Here is a tiny trained network, its code and every weight. The questions are about switching its units off for an input and a target symbol, where a switched-off unit gives its printed mean instead of its output.

import numpy as np


def w(rows, s, z=0):
    codes = np.array(rows[::2]) - 128.0
    scale = np.full(codes.shape[1], s)
    scale[-1] = z or s
    return codes * scale


def norm(h):
    return h / np.sqrt((h * h).mean(-1, keepdims=True) + 1e-5)


def f(y):
    return y / 2 * (1 + np.tanh(0.7978845608 * (y + 0.044715 * y**3)))


def softmax(a):
    e = np.exp(a - a.max(-1, keepdims=True))
    return e / e.sum(-1, keepdims=True)


def log_softmax(a):
    a = a - a.max(-1, keepdims=True)
    return a - np.log(np.exp(a).sum(-1, keepdims=True))


def net(x, mask):
    ids = ['γζηθξπτφψ'.index(c) for c in x.split()]
    T = len(ids)
    res = E[ids] + P[:T]
    u = 0
    for l in range(2):
        q, k, v = (norm(res) @ M[l].T for M in (Q, K, V))
        z = softmax(np.where(np.tri(T) > 0, q @ k.T / 4**0.5, -1e9)) @ v
        res = res + np.where(mask[u], z, O[l][:, -1]) @ O[l][:, :-1]
        u += 1
        y = f(norm(res) @ A[l][:, :-1].T + A[l][:, -1])
        res = res + np.where(mask[u : u + 12], y, B[l][:, -1]) @ B[l][:, :-1]
        u += 12
    return log_softmax(norm(res)[-1] @ U[:, :-1].T + U[:, -1])


Q, K, V, O, A, B = {}, {}, {}, {}, {}, {}
E = w([
[140,175,168,231,122,96,52,99],'γ',
[194,130,147,131,135,84,92,69],'ζ',
[211,105,158,220,136,111,77,122],'η',
[126,202,174,143,124,67,64,54],'θ',
[44,4,119,48,84,118,99,242],'ξ',
[204,68,48,148,178,169,141,68],'π',
[161,188,89,41,163,119,146,39],'τ',
[247,167,88,97,174,156,154,104],'φ',
[113,209,105,49,131,187,165,254],'ψ',
],0.0026)
P = w([
[179,137,136,82,174,108,18,136],'0',
[147,116,160,98,216,118,62,132],'1',
[139,134,130,123,206,81,77,135],'2',
[139,151,101,146,160,84,80,139],'3',
[147,109,163,94,136,166,91,121],'4',
[154,138,141,112,87,143,87,118],'5',
[158,154,107,143,76,102,98,125],'6',
[100,98,160,147,214,87,169,160],'7',
[117,137,101,157,168,65,155,135],'8',
[135,155,73,170,111,55,158,137],'9',
[137,109,175,126,57,189,151,104],'10',
[128,143,130,142,40,126,162,93],'11',
[125,159,101,170,34,87,179,111],'12',
[59,125,155,184,154,72,253,138],'13',
],0.0047)
Q[0] = w([
[64,25,99,80,55,75,175,254],'L0H0',
[125,120,145,93,137,172,74,138],'L0H0',
[72,71,74,83,25,44,134,244],'L0H0',
[154,195,117,194,157,137,126,68],'L0H0',
],0.0083)
K[0] = w([
[125,141,120,148,101,141,235,118],'L0H0',
[168,158,53,122,137,172,113,131],'L0H0',
[127,138,147,136,103,156,254,119],'L0H0',
[117,114,171,111,157,111,33,144],'L0H0',
],0.0083)
V[0] = w([
[128,227,241,89,99,111,182,208],'L0H0',
[85,118,195,137,42,55,82,145],'L0H0',
[253,131,81,135,110,172,152,198],'L0H0',
[70,68,165,196,116,69,93,163],'L0H0',
],0.0022)
O[0] = w([
[205,229,125,103,145,132,54,217,35],'L0H0',
[195,115,225,58,111,33,78,176,231],'L0H0',
[78,152,140,252,122,150,105,151,160],'L0H0',
[198,77,227,95,101,118,178,152,254],'L0H0',
],0.0025,0.00083)
A[0] = w([
[154,99,77,70,107,84,110,160,86],'L0N0',
[90,109,246,168,163,167,230,101,72],'L0N1',
[109,47,87,84,106,146,193,171,23],'L0N2',
[101,136,223,76,123,252,123,145,52],'L0N3',
[171,197,126,122,127,103,69,119,84],'L0N4',
[116,136,126,36,93,91,118,181,111],'L0N5',
[199,126,216,104,144,118,113,101,54],'L0N6',
[56,168,99,95,21,209,111,177,3],'L0N7',
[92,122,94,99,213,74,167,233,16],'L0N8',
[135,173,104,207,206,181,122,39,95],'L0N9',
[143,108,58,120,114,77,84,147,204],'L0N10',
[152,163,183,127,60,157,164,71,85],'L0N11',
],0.0038,0.0022)
B[0] = w([
[114,123,194,132,92,158,196,94,176],'L0N0',
[197,128,94,39,200,96,6,109,129],'L0N1',
[105,143,132,151,59,123,144,48,141],'L0N2',
[152,160,182,126,136,147,1,102,119],'L0N3',
[162,91,117,156,88,118,218,62,152],'L0N4',
[196,168,203,153,103,151,204,138,191],'L0N5',
[93,167,41,178,154,114,143,100,163],'L0N6',
[140,116,36,57,153,16,104,225,126],'L0N7',
[120,167,166,156,134,240,128,88,176],'L0N8',
[215,119,207,49,90,47,168,172,123],'L0N9',
[50,125,171,116,85,181,206,140,252],'L0N10',
[121,152,100,136,84,225,90,127,134],'L0N11',
],0.0029,0.0021)
Q[1] = w([
[116,120,108,141,66,123,187,164],'L1H0',
[149,113,108,99,229,99,94,116],'L1H0',
[155,149,110,157,95,247,75,57],'L1H0',
[103,115,168,122,83,199,112,115],'L1H0',
],0.014)
K[1] = w([
[107,151,97,162,68,87,184,136],'L1H0',
[148,116,137,93,140,155,36,101],'L1H0',
[99,125,192,175,250,108,162,126],'L1H0',
[88,145,128,122,176,132,199,128],'L1H0',
],0.011)
V[1] = w([
[143,2,104,68,130,148,128,50],'L1H0',
[117,68,143,132,166,171,167,203],'L1H0',
[229,67,92,186,165,156,138,177],'L1H0',
[124,76,153,228,99,102,81,155],'L1H0',
],0.0052)
O[1] = w([
[133,109,94,201,2,118,189,119,194],'L1H0',
[136,127,93,105,139,32,170,144,224],'L1H0',
[24,229,178,159,112,47,220,96,145],'L1H0',
[105,132,170,79,104,76,107,27,250],'L1H0',
],0.0054,0.0018)
A[1] = w([
[187,199,72,158,221,111,100,110,108],'L1N0',
[111,102,161,160,155,91,100,55,146],'L1N1',
[59,96,147,144,90,196,128,196,33],'L1N2',
[13,118,46,155,151,127,82,170,40],'L1N3',
[172,99,238,59,104,113,206,140,39],'L1N4',
[136,88,109,91,98,155,119,198,51],'L1N5',
[189,151,2,204,168,180,101,128,8],'L1N6',
[142,178,126,115,96,117,163,80,219],'L1N7',
[99,169,96,120,125,177,111,237,119],'L1N8',
[102,194,83,187,121,111,170,218,121],'L1N9',
[251,114,14,144,148,29,116,62,4],'L1N10',
[132,75,173,95,133,203,83,143,133],'L1N11',
],0.0063,0.0038)
B[1] = w([
[28,43,85,112,37,147,160,103,130],'L1N0',
[157,143,68,73,140,178,116,137,205],'L1N1',
[172,84,58,144,134,118,95,60,143],'L1N2',
[82,182,98,188,117,139,22,125,118],'L1N3',
[153,149,211,131,51,109,8,137,221],'L1N4',
[141,132,175,180,172,184,150,58,155],'L1N5',
[16,180,131,139,117,48,1,88,118],'L1N6',
[130,87,106,171,191,132,122,160,253],'L1N7',
[145,200,113,166,207,144,175,155,140],'L1N8',
[130,180,143,9,132,149,48,173,149],'L1N9',
[226,156,39,89,133,23,73,147,200],'L1N10',
[129,152,172,111,41,70,153,163,161],'L1N11',
],0.0058,0.0038)
U = w([
[131,102,224,87,44,113,104,137,183],'γ',
[158,128,142,32,187,200,77,49,21],'ζ',
[96,189,105,176,56,75,239,184,2],'η',
[187,131,42,98,137,41,110,134,174],'θ',
[2,28,61,99,93,127,158,138,137],'ξ',
[97,173,169,156,187,60,182,26,117],'π',
[126,224,162,85,188,154,156,231,176],'τ',
[179,89,123,206,145,215,187,128,185],'φ',
[59,178,85,206,140,147,21,137,130],'ψ',
],0.0086,0.0026)

Each question gives the input, a string of symbols that net reads in full, and the target symbol t.
The units are the heads (4 rows each of Q, K, V and O) and the neurons (one row each of A and B). Each row of codes is followed by its name. A weight is (code - 128) times the scale printed after its matrix; where a second scale follows, it is the last column's (O, A, B and U).
mask holds one flag per unit, layer by layer, with each layer's heads first. A switched-off unit (its flag False) gives its mean, the last column of its rows in O or B, instead of its output. The means were averaged over made-up inputs and are rounded, as every weight is.
A unit's drop is (log p(t) with every unit on - log p(t) with that unit switched off) / (log p(t) with every unit on - log p(t) with every unit switched off).
The circuit of an input: a set's keep is (log p(t) with only the set's units on - log p(t) with every unit switched off) / (log p(t) with every unit on - log p(t) with every unit switched off). Starting from the 12 units with the biggest drops (on a tie, the unit counted first), units are removed one at a time, each time the one whose removal leaves the highest keep (on an exact tie, the one counted first), for as long as the keep stays at least 0.8.
units of the circuit, in order: the units of the circuit, biggest drop first
unit that matters most: the unit with the biggest drop
top k neurons: the k neurons with the biggest drops, biggest first
top k neurons in layer l: the k neurons of layer l with the biggest drops, biggest first
input φ φ ξ ξ γ ξ η γ π ξ θ, target ζ: unit that matters most : L1N1
input ξ τ ξ ξ π η ξ η φ ξ, target ψ: units of the circuit, in order : (L1N3; L0H0)
input ξ ζ ξ π ψ η ξ ξ ξ ξ ξ ξ η θ, target θ: top 2 neurons : (L0N1; L0N3)
input η ζ ξ ξ η ξ θ ζ ξ η φ η ζ, target π: units of the circuit, in order : (L1H0; L0N11; L1N10; L1N7)
input ψ ξ ξ ξ ξ ξ ξ ξ φ ξ ξ τ, target τ: units of the circuit, in order : (L1H0; L1N9; L1N7)
input ξ θ τ η ψ τ, target ψ: units of the circuit, in order : (L1N6; L1H0)
input ψ τ γ ξ γ η τ η ψ θ, target ψ: units of the circuit, in order : (L1H0; L1N6)
input η γ ξ θ γ ξ ψ φ ξ η η, target τ: units of the circuit, in order : (L1H0; L1N9)
input ξ π ζ ξ θ φ ξ, target ψ: units of the circuit, in order : (L0H0; L1N3)
input ξ ζ ξ τ ξ ξ η γ ξ π η, target ζ: units of the circuit, in order : (L1H0; L1N1)
input ξ φ ξ η φ γ π ψ τ φ ξ τ ξ ξ, target φ: top 3 neurons in layer 0 : (L0N11; L0N1; L0N10)
input ξ η φ ξ π ξ, target ξ: top 2 neurons : (L1N4; L0N7)
input φ τ ψ ξ ξ η ξ ζ ξ η τ, target φ: top 2 neurons in layer 1 : (L1N7; L1N10)
input η ζ ξ η ξ θ, target θ: top 2 neurons in layer 0 : (L0N5; L0N8)
input τ φ φ ξ θ ξ η ξ ξ η η ξ φ, target π: top 2 neurons in layer 0 : (L0N11; L0N10)
input φ π ξ η ξ ζ θ ζ η, target φ: top neuron : (L0N11)
input ψ ξ ζ θ θ ξ γ, target γ: top 2 neurons in layer 1 : (L1N11; L1N10)
input ξ π ξ ξ, target ξ: units of the circuit, in order : (L1N4; L1N10)
input γ γ φ ψ γ ξ ζ φ, target ζ: top 2 neurons : (L1N1; L0N10)
input π τ ζ ξ τ η, target φ: top 3 neurons : (L1N4; L0N1; L1N10)
input η γ ζ, target π: units of the circuit, in order : (L1H0)
input γ ξ τ φ η ξ ξ ξ ξ ξ π, target θ: top 3 neurons : (L0N8; L0N9; L1N10)
input ξ γ ξ ξ η ξ ζ η, target π: top 2 neurons : (L0N1; L0N5)
input θ ξ ξ η η ξ ζ ξ τ θ ζ η, target ψ: top 2 neurons : (L1N6; L0N11)
